Here is a tiny trained network, its code and every weight. The questions are about switching its units off for an input and a class, where a switched-off unit gives its printed mean instead of its output.

import numpy as np


def w(rows, s, z=0):
    codes = np.array(rows[::2]) - 128.0
    scale = np.full(codes.shape[1], s)
    scale[-1] = z or s
    return codes * scale


def norm(h):
    return h / np.sqrt((h * h).mean(-1, keepdims=True) + 1e-5)


def f(y):
    return y / 2 * (1 + np.tanh(0.7978845608 * (y + 0.044715 * y**3)))


def log_softmax(a):
    a = a - a.max(-1, keepdims=True)
    return a - np.log(np.exp(a).sum(-1, keepdims=True))


def net(x, mask):
    res = np.array(x, float).reshape(1, 7) / 4 @ E
    u = 0
    for l in range(3):
        y = f(norm(res) @ A[l][:, :-1].T + A[l][:, -1])
        res = res + np.where(mask[u : u + 10], y, B[l][:, -1]) @ B[l][:, :-1]
        u += 10
    return log_softmax(norm(res)[-1] @ U[:, :-1].T + U[:, -1])


A, B = {}, {}
E = w([
[126,100,117,117,126,124,122,117,122],'x0',
[125,131,110,106,123,142,141,127,128],'x1',
[74,108,156,122,174,89,234,74,147],'x2',
[199,129,66,139,144,70,208,189,58],'x3',
[141,113,147,147,154,120,109,128,130],'x4',
[106,144,144,148,109,112,127,143,123],'x5',
[116,80,76,248,103,215,156,126,143],'x6',
],0.011)
A[0] = w([
[128,159,121,75,131,109,53,138,116,250],'0.n0',
[85,134,141,156,175,100,245,43,155,213],'0.n1',
[195,116,101,111,141,45,167,198,83,88],'0.n2',
[151,102,61,212,140,135,186,169,106,7],'0.n3',
[78,126,137,77,167,144,103,120,150,178],'0.n4',
[113,163,193,86,97,95,88,78,160,235],'0.n5',
[98,122,145,120,122,124,151,80,190,156],'0.n6',
[88,98,106,208,127,239,143,119,152,141],'0.n7',
[110,143,185,80,152,85,207,81,144,45],'0.n8',
[150,154,147,119,147,116,140,84,122,151],'0.n9',
],0.011,0.0017)
B[0] = w([
[214,128,156,112,64,194,146,164,143,195],'0.n0',
[162,18,246,142,67,82,139,125,158,254],'0.n1',
[106,230,160,148,67,69,121,55,143,235],'0.n2',
[131,86,48,131,120,190,208,175,50,216],'0.n3',
[94,189,189,209,168,158,175,200,139,175],'0.n4',
[147,83,89,78,201,225,168,131,103,219],'0.n5',
[94,165,181,116,150,164,107,106,62,182],'0.n6',
[88,140,164,173,70,56,17,91,174,254],'0.n7',
[80,84,68,158,243,65,91,130,119,219],'0.n8',
[30,130,97,83,90,130,163,144,154,148],'0.n9',
],0.012,0.0096)
A[1] = w([
[61,83,142,138,176,138,120,182,114,164],'1.n0',
[167,128,121,125,158,144,200,192,80,171],'1.n1',
[170,191,32,106,115,107,42,164,129,87],'1.n2',
[77,189,158,91,158,108,68,74,169,112],'1.n3',
[172,204,152,89,126,159,127,136,120,5],'1.n4',
[152,82,149,131,110,196,142,190,128,87],'1.n5',
[112,124,164,93,126,110,12,132,189,191],'1.n6',
[176,185,165,74,105,4,90,94,124,99],'1.n7',
[146,206,75,157,84,135,60,134,105,167],'1.n8',
[93,119,103,114,163,44,115,111,132,9],'1.n9',
],0.014,0.0019)
B[1] = w([
[140,214,127,76,178,151,194,71,84,212],'1.n0',
[72,61,148,156,90,124,39,92,173,196],'1.n1',
[59,128,217,211,143,184,200,92,58,203],'1.n2',
[177,71,83,161,136,134,174,194,22,217],'1.n3',
[175,195,185,117,63,142,189,86,171,189],'1.n4',
[142,101,129,91,142,36,99,211,170,199],'1.n5',
[62,116,93,82,89,199,113,108,195,245],'1.n6',
[128,227,127,65,149,71,172,45,148,255],'1.n7',
[174,171,92,114,236,207,121,76,90,250],'1.n8',
[170,73,40,134,163,94,53,136,248,177],'1.n9',
],0.013,0.0084)
A[2] = w([
[169,122,151,83,83,131,137,237,176,63],'2.n0',
[121,133,77,128,107,2,120,160,154,10],'2.n1',
[133,78,101,196,173,114,148,152,80,107],'2.n2',
[91,54,130,154,142,127,156,114,179,251],'2.n3',
[81,165,82,118,187,110,141,131,101,245],'2.n4',
[75,75,132,187,92,181,118,156,150,78],'2.n5',
[99,154,157,142,146,207,88,101,131,88],'2.n6',
[176,120,41,183,122,180,101,138,137,36],'2.n7',
[177,74,111,192,129,114,170,189,15,99],'2.n8',
[115,171,7,135,146,174,61,162,75,74],'2.n9',
],0.016,0.0011)
B[2] = w([
[186,119,69,93,50,183,132,161,136,177],'2.n0',
[175,53,96,126,177,41,56,132,197,185],'2.n1',
[180,157,95,84,57,146,184,178,102,183],'2.n2',
[122,196,86,135,91,184,94,160,75,217],'2.n3',
[114,71,187,99,129,147,114,153,123,189],'2.n4',
[145,136,181,117,109,63,109,45,88,240],'2.n5',
[128,96,83,120,90,56,120,167,139,250],'2.n6',
[32,141,116,117,203,155,136,130,185,196],'2.n7',
[175,71,150,176,157,104,167,211,72,194],'2.n8',
[160,201,116,177,199,188,134,135,251,210],'2.n9',
],0.018,0.011)
U = w([
[191,115,99,59,54,201,117,194,167,197],'0',
[167,247,155,109,140,134,192,25,89,8],'1',
[63,88,163,62,226,189,154,165,61,209],'2',
[157,105,94,108,209,13,116,80,152,123],'3',
[64,164,75,173,152,187,52,92,225,254],'4',
[156,150,87,229,212,197,198,189,108,77],'5',
[46,119,181,173,63,119,63,39,40,58],'6',
[174,49,118,183,76,74,146,196,41,39],'7',
],0.014,0.00065)

Each question gives the input, the list of numbers given to net, and the class t.
The units are the neurons (one row each of A and B). Each row of codes is followed by its name. A weight is (code - 128) times the scale printed after its matrix; where a second scale follows, it is the last column's (A, B and U).
mask holds one flag per neuron, layer by layer. A switched-off neuron (its flag False) gives its mean, the last column of its row in B, instead of its output. The means were averaged over made-up inputs and are rounded, as every weight is.
A unit's drop is (log p(t) with every unit on - log p(t) with that unit switched off) / (log p(t) with every unit on - log p(t) with every unit switched off).
The circuit of an input: a set's keep is (log p(t) with only the set's units on - log p(t) with every unit switched off) / (log p(t) with every unit on - log p(t) with every unit switched off). Starting from the 12 units with the biggest drops (on a tie, the unit counted first), units are removed one at a time, each time the one whose removal leaves the highest keep (on an exact tie, the one counted first), for as long as the keep stays at least 0.8.
units of the circuit, in order: the units of the circuit, biggest drop first
top k neurons: the k neurons with the biggest drops, biggest first
top k neurons in layer l: the k neurons of layer l with the biggest drops, biggest first
drop of u: that unit's drop, to one decimal
input [-5,-3,0,7,-2,-5,-4], class 1: units of the circuit, in order => (0.n2)
input [1,-7,8,-8,-3,-3,0], class 2: top 2 neurons => (1.n0; 0.n5)
input [-3,7,-6,0,-3,4,1], class 4: top 2 neurons => (0.n3; 1.n8)
input [8,0,0,-6,-8,-3,-6], class 0: top 3 neurons => (0.n0; 1.n8; 1.n5)
input [6,-7,-2,7,2,7,3], class 5: top 3 neurons => (0.n3; 0.n1; 2.n9)
input [2,8,4,0,7,1,-1], class 2: top 2 neurons => (1.n0; 0.n7)
input [-5,6,-8,2,-7,3,2], class 5: top 2 neurons => (1.n8; 1.n2)
input [-8,-5,1,-5,1,-6,-8], class 2: top 2 neurons => (0.n8; 1.n0)
input [-5,-1,8,2,-3,5,4], class 7: top 2 neurons => (0.n3; 0.n1)
input [5,3,8,1,7,3,4], class 7: top 2 neurons => (0.n3; 0.n2)
input [8,-7,-1,-8,3,-2,-3], class 0: top 2 neurons => (0.n0; 0.n8)
input [5,7,0,-3,8,1,-5], class 0: top 2 neurons => (0.n0; 1.n5)
input [1,6,5,8,4,-6,1], class 7: top 2 neurons in layer 0 => (0.n3; 0.n7)
input [-8,0,-2,0,1,-2,-4], class 0: top neuron => (0.n5)
input [4,-1,-4,1,5,-1,3], class 5: top 3 neurons => (0.n3; 0.n1; 1.n8)
input [-5,8,1,-6,-6,8,8], class 6: top 2 neurons => (2.n5; 0.n8)
input [-8,7,8,0,6,0,8], class 6: top 2 neurons => (0.n7; 1.n3)
input [0,5,-4,1,-6,-7,6], class 5: top 2 neurons in layer 0 => (0.n3; 0.n2)
input [1,1,1,-3,-8,-3,-2], class 2: drop of 2.n7 => 0.0
input [0,7,1,-2,-1,8,6], class 6: drop of 0.n8 => 0.1
input [7,-3,-4,-1,5,1,-8], class 0: top neuron in layer 0 => (0.n5)
input [-5,-6,4,3,3,6,3], class 7: drop of 0.n3 => 0.8
input [-2,-5,-7,7,-7,-8,-1], class 1: drop of 0.n2 => 2.1
